Here is a tiny trained network, its code and every weight. The questions are about switching its units off for an input and a class, where a switched-off unit gives its printed mean instead of its output.

import numpy as np


def w(rows, s, z=0):
    codes = np.array(rows[::2]) - 128.0
    scale = np.full(codes.shape[1], s)
    scale[-1] = z or s
    return codes * scale


def norm(h):
    return h / np.sqrt((h * h).mean(-1, keepdims=True) + 1e-5)


def f(y):
    return y / 2 * (1 + np.tanh(0.7978845608 * (y + 0.044715 * y**3)))


def log_softmax(a):
    a = a - a.max(-1, keepdims=True)
    return a - np.log(np.exp(a).sum(-1, keepdims=True))


def net(x, mask):
    res = np.array(x, float).reshape(1, 3) / 4 @ E
    u = 0
    for l in range(3):
        y = f(norm(res) @ A[l][:, :-1].T + A[l][:, -1])
        res = res + np.where(mask[u : u + 6], y, B[l][:, -1]) @ B[l][:, :-1]
        u += 6
    return log_softmax(norm(res)[-1] @ U[:, :-1].T + U[:, -1])


A, B = {}, {}
E = w([
[95,58,50,106,120,168,100,78],'x0',
[63,99,156,99,206,192,106,252],'x1',
[166,137,157,46,150,205,249,142],'x2',
],0.0018)
A[0] = w([
[224,242,217,177,85,44,174,65,144],'L0N1',
[142,171,150,223,39,56,5,32,120],'L0N2',
[158,109,45,103,81,172,142,59,76],'L0N3',
[89,106,110,131,238,234,190,178,9],'L0N4',
[38,129,241,167,191,137,13,215,34],'L0N5',
[55,68,114,90,159,177,126,148,4],'L0N6',
],0.0022,0.0015)
B[0] = w([
[210,125,79,133,152,116,64,147,251],'L0N1',
[131,199,138,114,117,244,69,122,245],'L0N2',
[53,176,145,185,118,51,201,190,136],'L0N3',
[194,130,176,76,99,200,38,87,143],'L0N4',
[101,141,139,190,192,5,188,77,186],'L0N5',
[206,103,101,79,147,93,98,108,113],'L0N6',
],0.0027,0.002)
A[1] = w([
[46,52,23,138,131,96,80,92,58],'L1N1',
[69,123,85,82,81,167,186,28,114],'L1N2',
[70,137,191,120,126,237,226,214,1],'L1N3',
[129,127,69,192,4,93,134,84,81],'L1N4',
[212,131,112,95,33,126,242,71,69],'L1N5',
[96,147,133,174,121,23,118,153,153],'L1N6',
],0.0039,0.0016)
B[1] = w([
[219,129,93,120,171,115,168,141,203],'L1N1',
[4,85,140,181,61,185,128,142,181],'L1N2',
[177,146,138,154,76,111,91,70,186],'L1N3',
[126,110,187,45,125,175,122,136,217],'L1N4',
[111,76,83,213,171,87,165,216,253],'L1N5',
[75,99,180,44,139,145,188,124,190],'L1N6',
],0.004,0.0021)
A[2] = w([
[66,101,115,56,70,202,90,71,41],'L2N1',
[115,50,109,4,52,221,89,32,6],'L2N2',
[73,61,240,159,187,91,166,120,161],'L2N3',
[227,125,76,187,178,70,194,166,95],'L2N4',
[156,46,29,124,202,85,124,130,69],'L2N5',
[219,253,191,95,43,133,72,104,67],'L2N6',
],0.0038,0.0023)
B[2] = w([
[154,61,149,76,196,134,85,100,147],'L2N1',
[78,117,113,45,192,117,28,41,179],'L2N2',
[86,172,111,110,95,107,117,92,192],'L2N3',
[160,122,72,95,201,91,3,87,198],'L2N4',
[219,161,117,189,102,100,176,170,169],'L2N5',
[203,153,174,156,64,180,255,168,252],'L2N6',
],0.0045,0.0028)
U = w([
[222,188,207,133,44,171,190,135,226],'0',
[223,117,33,171,187,51,93,158,155],'1',
[102,57,123,28,157,182,45,39,145],'2',
[33,41,72,214,40,138,180,161,1],'3',
[2,200,175,112,134,35,139,132,38],'4',
],0.0088,0.00093)

Each question gives the input, the list of numbers given to net, and the class t.
The units are the neurons (one row each of A and B). Each row of codes is followed by its name. A weight is (code - 128) times the scale printed after its matrix; where a second scale follows, it is the last column's (A, B and U).
mask holds one flag per neuron, layer by layer. A switched-off neuron (its flag False) gives its mean, the last column of its row in B, instead of its output. The means were averaged over made-up inputs and are rounded, as every weight is.
A unit's drop is (log p(t) with every unit on - log p(t) with that unit switched off) / (log p(t) with every unit on - log p(t) with every unit switched off).
The circuit of an input: a set's keep is (log p(t) with only the set's units on - log p(t) with every unit switched off) / (log p(t) with every unit on - log p(t) with every unit switched off). Starting from the 12 units with the biggest drops (on a tie, the unit counted first), units are removed one at a time, each time the one whose removal leaves the highest keep (on an exact tie, the one counted first), for as long as the keep stays at least 0.8.
units of the circuit, in order: the units of the circuit, biggest drop first
most important unit: the unit with the biggest drop
k most important neurons: the k neurons with the biggest drops, biggest first
top k neurons in layer l: the k neurons of layer l with the biggest drops, biggest first
input [8,6,-1], class 1: units of the circuit, in order	[L1N1; L2N5]
input [2,-5,6], class 3: most important unit	L1N2
input [-1,8,-6], class 4: 2 most important neurons	[L1N6; L0N5]
input [5,-1,-7], class 2: 2 most important neurons	[L1N5; L1N4]
input [6,-1,5], class 3: 2 most important neurons	[L1N2; L1N5]
input [2,-8,-6], class 2: units of the circuit, in order	[L1N4; L2N2]
input [2,-7,8], class 3: 3 most important neurons	[L1N2; L1N5; L1N1]
input [1,0,-2], class 2: 2 most important neurons	[L0N1; L1N5]
input [-1,2,-8], class 4: top 2 neurons in layer 1	[L1N6; L1N5]
input [2,-7,6], class 3: units of the circuit, in order	[L1N2; L1N5]
input [2,1,8], class 2: 3 most important neurons	[L0N5; L0N4; L1N3]
input [8,4,0], class 1: top 3 neurons in layer 1	[L1N1; L1N4; L1N6]
input [0,-5,-7], class 0: 4 most important neurons	[L2N6; L0N2; L1N2; L2N4]
input [-4,-7,1], class 1: most important neuron	[L1N5]
input [-3,0,-3], class 0: 2 most important neurons	[L1N5; L0N2]
input [7,2,-3], class 1: 2 most important neurons	[L1N1; L2N5]
input [-3,6,0], class 4: units of the circuit, in order	[L0N5; L2N3]
input [-1,-3,-8], class 0: 2 most important neurons	[L2N6; L0N2]
input [-8,0,3], class 1: units of the circuit, in order	[L2N4; L1N4]
input [0,-4,1], class 1: units of the circuit, in order	[L1N5]
input [-8,5,-1], class 4: 3 most important neurons	[L0N5; L0N2; L2N6]
input [-2,-6,1], class 1: top 2 neurons in layer 0	[L0N1; L0N4]
input [4,2,0], class 1: top 2 neurons in layer 1	[L1N1; L1N4]
input [-3,0,-8], class 0: top 2 neurons in layer 0	[L0N2; L0N3]
